(in the rows, 128 means zero)
Each row of numbers belongs to one of the objects below and depends on some of the facts about them. Some rows are named. Which object is each other row?

How the objects are related:
vutis {ζ=briba}
leru {θ=fiki, ρ=b, χ=klamur, vapostum, ζ=ragrestim}
luden {θ=gefak, ρ=a}
stugusken {θ=dobem, ρ=b, ζ=skimin}
brumafel {ζ=gagur}
skidror {θ=klodasem, ρ=e, χ=stodrus}
trudrar {θ=pokloda, ρ=c, χ=steskik}
gazum {θ=vuti, ρ=f, χ=trutrose, ζ=rovil}
salak {θ=skuflukos, ρ=e, ζ=papu}
totudres {θ=stirom, ρ=j}
kligol {θ=ledrir, ρ=j}
gefak {ζ=stumor}
nunutir {θ=fiki, ρ=f, ζ=rebrul}
mefel {β=tastasir}
pleplur {θ=sazon, ρ=g, ζ=grakla}
zano {ζ=baska}
kosa {θ=klodasem, ρ=g, χ=skidror, ζ=mefel}
veplu {θ=klodasem, ρ=b, χ=skidror, ζ=mizem}
brabrem {θ=klodasem, χ=tomir, ζ=flimas}
tuska {θ=pokloda, ρ=m, χ=pusta, ζ=ledrir}
lukeskur {θ=sazon, ρ=q, χ=pleplur, ζ=trirami}
rostem {θ=sazon, ρ=d, χ=lukeskur}
klastik {θ=skuflukos, ζ=plipo}
bunaflon {ζ=brabrem}
bebur {θ=seti, ρ=e}
zisek {θ=skuflukos, ρ=c}
stumor {θ=mefel, ζ=tebrak}
brugrer {θ=ledrir, ρ=n}
trutrose {θ=vuti, ρ=i, χ=kletrum}
rebrul {θ=ledrir, ρ=b, χ=sazu, β=moluk, tastasir}
lodras {θ=zolo, ρ=c, β=tastasir, ζ=teflufas}
briba {θ=bunaflon, ρ=c}
mivun {θ=zugik, ρ=e}
tete {θ=dobem, ρ=f}
stasas {θ=skuflukos, ρ=h}
fimar {θ=zano, ρ=p, ζ=pluvum}
ludrol {θ=klodasem}
ruso {θ=sosoklo, ζ=dreri}
vimapas {θ=plomek, ρ=a, χ=lider}
zolo {ζ=medraples}
tastasir {θ=setrak, ρ=l, β=pebru}
stabe {θ=kasto, ρ=k}
skezi {θ=fluplir, ρ=f, ζ=sumin}
stuli {θ=stirom, ρ=e, χ=totudres, ζ=petos}
sazu {θ=ledrir, ρ=o, χ=brugrer, rebrul}
trirun {θ=zolo, ρ=m, β=vapostum}
bodra {θ=skuflukos, ρ=n, χ=klastik, romam, petos}
brekos {θ=vuti, ρ=b, χ=gazum}
ragrestim {θ=plapur, ζ=drabras}
stirom {ζ=vutis}
zumur {θ=vuti, ρ=d, χ=gazum}
stodrus {θ=klodasem, χ=brabrem}
gaplar {θ=donas, ρ=l, χ=plipo, ζ=pusta}
druklafli {θ=skuflukos, χ=zisek, ζ=donas}
skimin {θ=sitotak, ρ=a, β=petos, ζ=kapes}
tebrak {θ=fiki, ρ=c, χ=klamur}
kleten {θ=vuti}
moluk {θ=vutis, ρ=m, χ=tudola, β=gruvu}
kidis {θ=plapur, ρ=m, χ=ragrestim, β=plipo, rorom}
pusta {θ=pokloda, ζ=klamur}
stetra {θ=dobem, ρ=m, χ=zetriklin}
volur {θ=sosoklo, ρ=g, χ=drabras, β=galan, guta, gagur}
stodrir {θ=plomek, ζ=lukeskur}
regok {θ=vuti, ρ=k, χ=kletrum, kleten}
papu {θ=vuti, ρ=e, χ=regok, gazum, ζ=tete}
zerel {θ=sitotak, ρ=f, χ=skimin, ζ=kipom}
baska {θ=mefel, ρ=l, χ=stumor, ζ=vapostum}
vapostum {θ=fiki, ρ=g, χ=nunutir, β=pebru}
vutipam {θ=flibak, ρ=g, β=trafum, ζ=trarik}
gruvu {θ=sazon, ρ=c, β=seni}
trenipul {θ=klodasem, ρ=a, χ=brabrem}
teflufas {θ=plomek, ρ=c, χ=datel, benek}
sumin {θ=flimas, ρ=i, ζ=pleplur}
zugik {β=gruvu, vapostum}
zetriklin {θ=dobem, ρ=g}
guta {θ=pokloda, ρ=i, χ=kapes, trudrar, ζ=bruflik}
rovil {θ=plapur, ρ=g, ζ=kenos}
galan {θ=flibak, ρ=a, χ=trirami, ζ=tomir}
griban {θ=zano, ρ=j, χ=mizem, β=seni, ζ=tastasir}
kapes {θ=pokloda, ρ=n, χ=pusta, ζ=gazum}
poguzu {θ=troske, ρ=d}
petos {θ=skuflukos, ρ=a}
tudobi {θ=skuflukos, χ=stasas, β=rebrul, zugik, ζ=kligol}
kipom {θ=sazon, ρ=l, ζ=zisek}
klodasem {ζ=ruso}
klamur {θ=fiki, ρ=e, ζ=dobem}
tudola {θ=vutis, ρ=c, ζ=benek}
pebru {θ=zugik, ρ=l, χ=mivun}
trori {θ=grodrel, β=trirun, ζ=salak}
seti {β=volur, ζ=dropi}
sazon {ζ=luden}
tomir {θ=klodasem, ζ=brumafel}
drabras {θ=sosoklo, ρ=d, χ=ruso}
rastuple {θ=sazon, ρ=j, χ=gruvu, β=seni}
trafum {θ=sitotak, ρ=d, χ=zerel, β=seni}
plomek {ζ=rastuple}
setrak {ζ=zerel}
demeska {θ=zano, ρ=a, β=trirun}
benek {θ=plomek, ρ=o, χ=lider, vimapas, ζ=sosoklo}
fiki {ζ=trudrar}
grakla {θ=seti, ρ=g, ζ=klodasem}
kletrum {θ=vuti, ρ=m}
kliruvil {θ=plomek, ζ=trori}
keklol {θ=fiki, ρ=h, χ=klamur}
dreri {θ=vuti, ρ=q}
dropi {θ=dobem, ρ=c, χ=gagur}
rosem {θ=sosoklo}
romam {θ=skuflukos, ρ=b, χ=stasas, β=vutipam, ζ=plapur}
medraples {θ=sazon, ρ=p, χ=pluvum, kipom}
zinure {θ=zolo, ρ=g}
reska {θ=vuti, ρ=a, χ=kletrum}
steskik {θ=pokloda, χ=kapes, ζ=vuti}
mizem {θ=zano, ρ=b, χ=nivusu, β=trirun}
seni {θ=plapur, ρ=e}
rorom {θ=plomek, ρ=n, ζ=rosem}
plapur {ζ=volur}
luplal {θ=sosoklo, ρ=q, χ=rosem, ζ=trutrose}
trirami {θ=flibak, ρ=e, ζ=bepas}
lider {θ=plomek, ρ=d}
datel {θ=plomek, ρ=f, χ=teflufas, β=trori, ζ=vimapas}
drumalam {θ=vutis, ρ=k}
skuflukos {ζ=stodrir}
pluvum {θ=sazon, ρ=h, ζ=stuli}
plipo {θ=donas, ρ=p, ζ=nunutir}
dristek {θ=plapur, χ=rovil, ζ=gefak}
zumik {θ=vutis, ρ=e, χ=flepluska, ζ=sazon}
bruflik {θ=pokloda, ρ=k, χ=kapes, pusta, tuska, ζ=brugrer}
flibak {β=trirun, vapostum}
flimas {ζ=poguzu}
deskek {θ=stirom, ρ=g}
trarik {θ=fluplir, ρ=a, χ=skezi, β=rastuple, ζ=bebur}
flepluska {θ=vutis, χ=zumik, ζ=kleten}
bepas {θ=plomek, ρ=b}
sosoklo {ζ=flepluska}
gagur {θ=dobem, χ=zetriklin, β=mefel}
nivusu {θ=zano, ρ=k}
fegruk {θ=zano, ρ=d, ζ=keklol}
trise {θ=sosoklo, ρ=m, χ=rosem}
kenos {θ=flimas, ρ=k, ζ=plomek}
statra {θ=mefel, χ=baska, ζ=zumur}

Some objects and their rows:
[113 109 116 187 139 168 143 166 131  94 132 133 128 124  76 129 128 149
 137  64  88  61 160 121 124  77  81 121 105 117 126 141 156  69 119 126
 129 152]: plomek
[134 132 140 152 137 133 138 128 119 125 152 127 127 125 120 121 117 126
 144 138 146 119 125 112 123 133 173 137 152 133 157 114 108 139 168 115
 142 132]: bodra
[112 119 125 142 149 123 147 115 115 134 134 119 132 129 125 136 121 118
 154 129 135 116 140 149 143 137 175 143 135 116 155  88  99 144 137 113
 134 158]: trarik
[116 143 127  97 130 102 114 116 121 150 124 118 130 129 140 128 129 141
 106 140 121 139 137 139 115 136 125 113 149 130 111 108 131 129 111 134
  95 111]: trirami
[156 132 127 104 119 120 131 118 127 134 129 132 129 119 139 138 136 129
 108 150 128 138 128 118 117 144 145 141 142 139 133 155 114 139 139 129
 137 132]: rebrul
[117 105 112 162 136 177 142 152 129  81 122 140 122 122  99 112 126 152
 140  77 105  71 128 124 121  73  85 104  77 113 120 146 159  80 127 139
 155 150]: dobem
[117  90 104 152 135 182 155 148 119  85 115 143 115 120  99 121 129 151
 137  83  99  63 146 146 131  75  96 106  58 103 115 145 154  81 127 136
 154 165]: flibak
[130 147 118 120 139 109 128 130 125 145 125 121 141 131 138 129 130 130
 129 129 122 135 131 126 129 138 144 146 156 136 137 113 121 130 123 124
 126 139]: ragrestim
[113  99 112 160 128 171 141 155 128  79 123 144 124 122  96 112 125 158
 141  80 106  69 131 126 126  73  83 105  68 112 116 152 164  78 127 140
 158 154]: donas
[135 143 139 157 116 138 132 145 133 133 123 148 116 143 140 151 124 109
 157 129 163 121 112 112 159 134 136 167 121 124 179 113 104 180 151 132
 157 146]: drumalam
[111 117 118 198 139 151 119 175 139  88 127 130 132 125  90  92 120 143
 158  56 106  90 140  96 122  82  65 117 101 119 105 149 181  71 111 160
 154 144]: seti
[132 120 158 112 106 127 106 111 118 138 126 127 111 129 134 144 134 134
 102 168 140 152 145 133 122 145 111  99 134 122 108 138 121 148 132 129
  95  86]: dropi
[131 164 115 102 133 143 131 114 138 149 104 111 137 107 147 108 122 154
 126  96 114 158 123 141 123 149 125 158 166 136 145 113 125 148 118 117
 127 137]: pusta
[114 112 114 185 140 157 136 162 127  95 130 143 123 118  87 120 124 154
 140  62  91  78 158 122 124  66  85 112 100 108 127 139 149  68 113 130
 138 155]: skuflukos
[136 142 155  93 108 124 108 126 123 148 117 140 106 130 136 150 138 147
  76 167 136 139 145 134 125 135  99 102 145 129 120 127 118 145 126 131
  91  90]: zisek
[120 134 137 105 133 108 113 110 121 147 128 113 131 131 134 124 132 131
 110 147 122 146 139 140 117 142 137 106 153 129 109 112 126 124 120 129
  97 107]: zumik
[120 133 141  95 125 110 113 116 110 135 129 125 123 140 138 128 131 136
  99 175 137 120 129 133 110 129 139  95 157 134 112 112 125 125 143 132
 104  99]: skidror
[147 119 140 109 113 126 120 113 117 132 133 125 122 117 129 138 132 131
 107 163 127 153 137 118 105 145 145 123 142 136 119 155 113 131 140 129
 121 107]: stetra
[133 137 146  86 107 125 112 119 120 144 112 137 112 137 142 153 141 139
  82 163 137 142 139 141 125 136 101 107 137 129 117 134 120 151 123 129
  92  91]: gruvu

Name these rows:
No name comes twice in this set of rows, the named rows included.
[128 131 115 122 143 112 132 112 119 144 125 121 133 122 135 135 127 125
 136 132 126 133 137 136 125 136 159 137 137 122 139 108 108 137 124 122
 123 145] | trori
[145 139 132 103 126 146 125 102 132 140 119 108 132  94 136 118 131 153
 112 117 108 183 143 137 111 164 127 146 170 136 124 148 117 142 115 118
 117 115] | tuska
[126 150 137 123 136 155 135 106 135 141 121 102 135 111 137 104 119 145
 142 106 122 163 129 138 125 157 137 153 162 128 141 118 118 145 127 116
 123 131] | steskik
[140 163 155 175 126 136 102 129 156 129 149  97 142 102 122  78 108 133
 158  95 137 195 117  83  95 163 119 156 197 146 129 146 148 142 139 135
 130  92] | guta
[131 138 141 173 116 133 139 146 139 134 123 138 135 151 123 165 134  96
 166 120 146 110 123 116 169 146 139 195 144 126 175 108 114 173 134 131
 142 140] | kenos
[119 105 126 171 145 160 151 174 131  84 123 138 123 126  88 104 131 140
 142  65  92 104 141 130 147  73  75 105 107 109 122 145 152  58 115 135
 144 162] | klodasem
[133 150 116 114 136 125 140 131 127 135 128 126 131 134 142 121 122 127
 129 132 138 112 106 119 128 133 156 152 143 141 153 109 118 142 152 126
 148 148] | brugrer
[146 138 163 124 102 114  92 133 137 135 136 128 123 119 132 123 133 128
 101 161 143 177 130  83  92 152 106 115 165 146 101 171 141 135 137 152
 116  73] | volur
[135 125 141  96 110 116 119 120 132 147 113 117 143 133 127 166 149 125
  85 149 103 140 157 130 121 156 118 145 163 143 106 156 136 131 112 129
  94  99] | rovil
[ 98  70  90 116 123 145 149 119 142  61  92 117 155 145 148  84 136 108
 189  92 132  99  67 150 150 120  85 126   9 105  59 157 198 111 106 179
 195 164] | vuti
[132 141 152 193 121 167 133 124 142 129 129 123 121 111 129 133 119 115
 185  94 152 166 129 125 153 161 133 189 151 107 188 114  97 192 138 113
 148 143] | bruflik
[134 141 132 120 132 125 133 124 125 140 134 127 125 131 132 119 122 131
 122 142 138 125 120 124 121 133 152 131 147 138 143 123 116 138 149 124
 125 129] | ludrol
[146 111 147 118 107  95 107 116 117 134 134 125 124 119 120 157 152 118
 107 169 119 173 158 116 106 145 128 121 164 127 111 151 116 118 117 131
 102  97] | kosa
[125 141 128 125 134 129 138 129 124 134 136 127 128 136 134 117 115 125
 144 130 153 108 108 122 134 130 158 142 136 136 153 102 113 148 156 121
 147 140] | luden

The same objects again, as new rows of numbers:
Some rows with their names:
[124  81 105  79 125 129 101 174 105 118 157 143 101 160 123 113 108 140
  94 139 143 124 114 120  95 121  77 103 143 163 122]: grodrel
[114 137 143 114 131 140 138 106 134 124 126 120 129  98 131 131 123 149
 145 141 126 132 136 132 127 121 152 139 112 120 148]: pluvum
[133 123 136 124 124 122 128 130 150 137 135 130 124 122 127 138 118 134
 142 139 130 143 117 151 134 141 129 132 115 143 118]: stetra
[133 135 137 128 131 128 122 128 142 137 134 128 132 140 123 126 128 123
 143 139 126 136 100 141 128 140 125 125 122 135 119]: tebrak
[153 134 107 177 135 112 139 126 126 131 123 108 151 148 126 137 132 119
  91 115 120 139 174 115 151 101 126 125 111 125 129]: rebrul
[129 176 171 153 107 123 116  73 179 135 117 122 148 101 110 103 144  96
 142 136 130 136 122 114 155 118 149 123  80  96 109]: vimapas
[151 121  76 217  74 126 116 208 104 136  57 239 132  99 171 183 183 101
 186  58  50 117 110 111 129 182 166 159 193 113 130]: regok
[102 138 172 102 182 110 138 104 154 111 127 117  89 157 174 122 145 125
 131 149 162  72 165 155 125 148 116 158 154  92 105]: kapes
[ 96  97  83  93 157 122 115 212  98 110 177  83 133 155 135 120 116 154
  80 119 149 107 153  96 113 126  76 124 135 171 111]: seti
[139 128 130 136  88 114 110 121 139 128 118 137 132 104 114 113 141 104
 123 127 122 136 120 114 140 122 134 113 113 131 113]: poguzu
[125  78 107  77 123 125 103 169 104 118 158 140  99 161 119 111 108 139
  87 137 143 123 119 128  96 121  77 100 144 162 121]: kasto
[115  90 103  71 135 131 118 167  90 119 158 125 100 144 114 110 107 144
  96 123 157 117 118 117  91 126  87 104 148 161 132]: setrak
[112 171 172 128 152 139 143  77 165 139 127 102 140 113 124 113 127 152
 155 147 138 139 124 146 138 132 157 144  96 107 146]: kliruvil
[124 181 166 143 145 137 133  66 151 138 131 100 153 112 114  91 147 141
 147 136 137 135 107 120 137 127 168 128  97 100 157]: salak
[124 143 132 127 131 137 124 110 122 127 128 123 142 125 120 103 141 128
 136 129 124 122 111 113 121 122 139 121 137 117 139]: zumik
[112 137 132 113 144 138 131 119 124 122 127 120 126 122 131 129 124 140
 133 129 121 125 129 129 113 122 133 133 124 120 137]: stumor
[107 136 146 124 144 143 120 109 153 118 125 136 126 148 140 136 132 127
 135 142 109 128 128 134 111 112 116 129 121 110 130]: zetriklin
[114 168 172 137 127 139 132  75 188 126 121 117 146 126 127 117 133 139
 143 151 120 141 133 137 139 119 145 134  87 104 139]: zisek
[102 155 125 152 179 126 126 172 159 126 150  84 163 163 146 138 135 142
 127 129 125 117 137 122 143 139 105 147 119 138 107]: volur

Which object is each row?
No name comes twice in this set of rows, the named rows included.
[121 157 168 143  92 127 116  70 179 124 113 123 151  83 120 112 137 114
 135 150 116 140 140 118 152  99 157 125  70 104 124] | lider
[114 120 129  79 139 131 122 132 113 128 159 112 110 139 116 101 108 149
 103 137 158 125 124 124 111 124 106 112 119 141 137] | skuflukos
[146 114  71 215  97 159 135 176  95 109  62 213 120 118 207 188 166 144
 212  80  67  78 142 107 120 157 188 156 235 113 136] | gazum
[150 153 140 154 127 118  94 116 141 143 132 121 142 119 102 110 138  77
 147 114 133 142  88 121 144 126 130 109 106 128  92] | trenipul
[132 137 129 131  97 118 118 115 125 127 119 125 132  90 112 104 135 106
 130 124 133 121 112 113 142 123 141 119 115 121 118] | fegruk
[ 99 127 150  96 136 113 157 100 133 108 116 117 121 112 145 113 159 138
 118 157 120 102 146 146 129 141 135 158 133 105 158] | pusta
[110 143 112 158 166 126 129 164 150 125 144  84 167 154 147 149 129 149
 117 128 114 125 167 116 145 134 115 147 103 145 115] | gagur
[134 141 137 139 145 140 123 113 146 137 134 116 139 142 122 139 106 128
 159 136 127 147  95 145 125 125 129 122 116 133 117] | stodrus
[112 153 166 132 122 144 136  69 191 126 123 115 146 112 133 138 119 151
 147 157 112 144 147 147 140 104 153 137  78 101 138] | stasas
[111 156 114 159 138 111 111 171 126 130 142  72 170 109 126 114 160 102
 122  99 133 108 132  77 164 137 118 134 106 128  86] | galan
[123 112 133  85 135 132 117 120 130 116 161 110 107 142 128 101 105 152
 112 146 169 109 139 120 117 116 111 108 137 145 114] | plomek

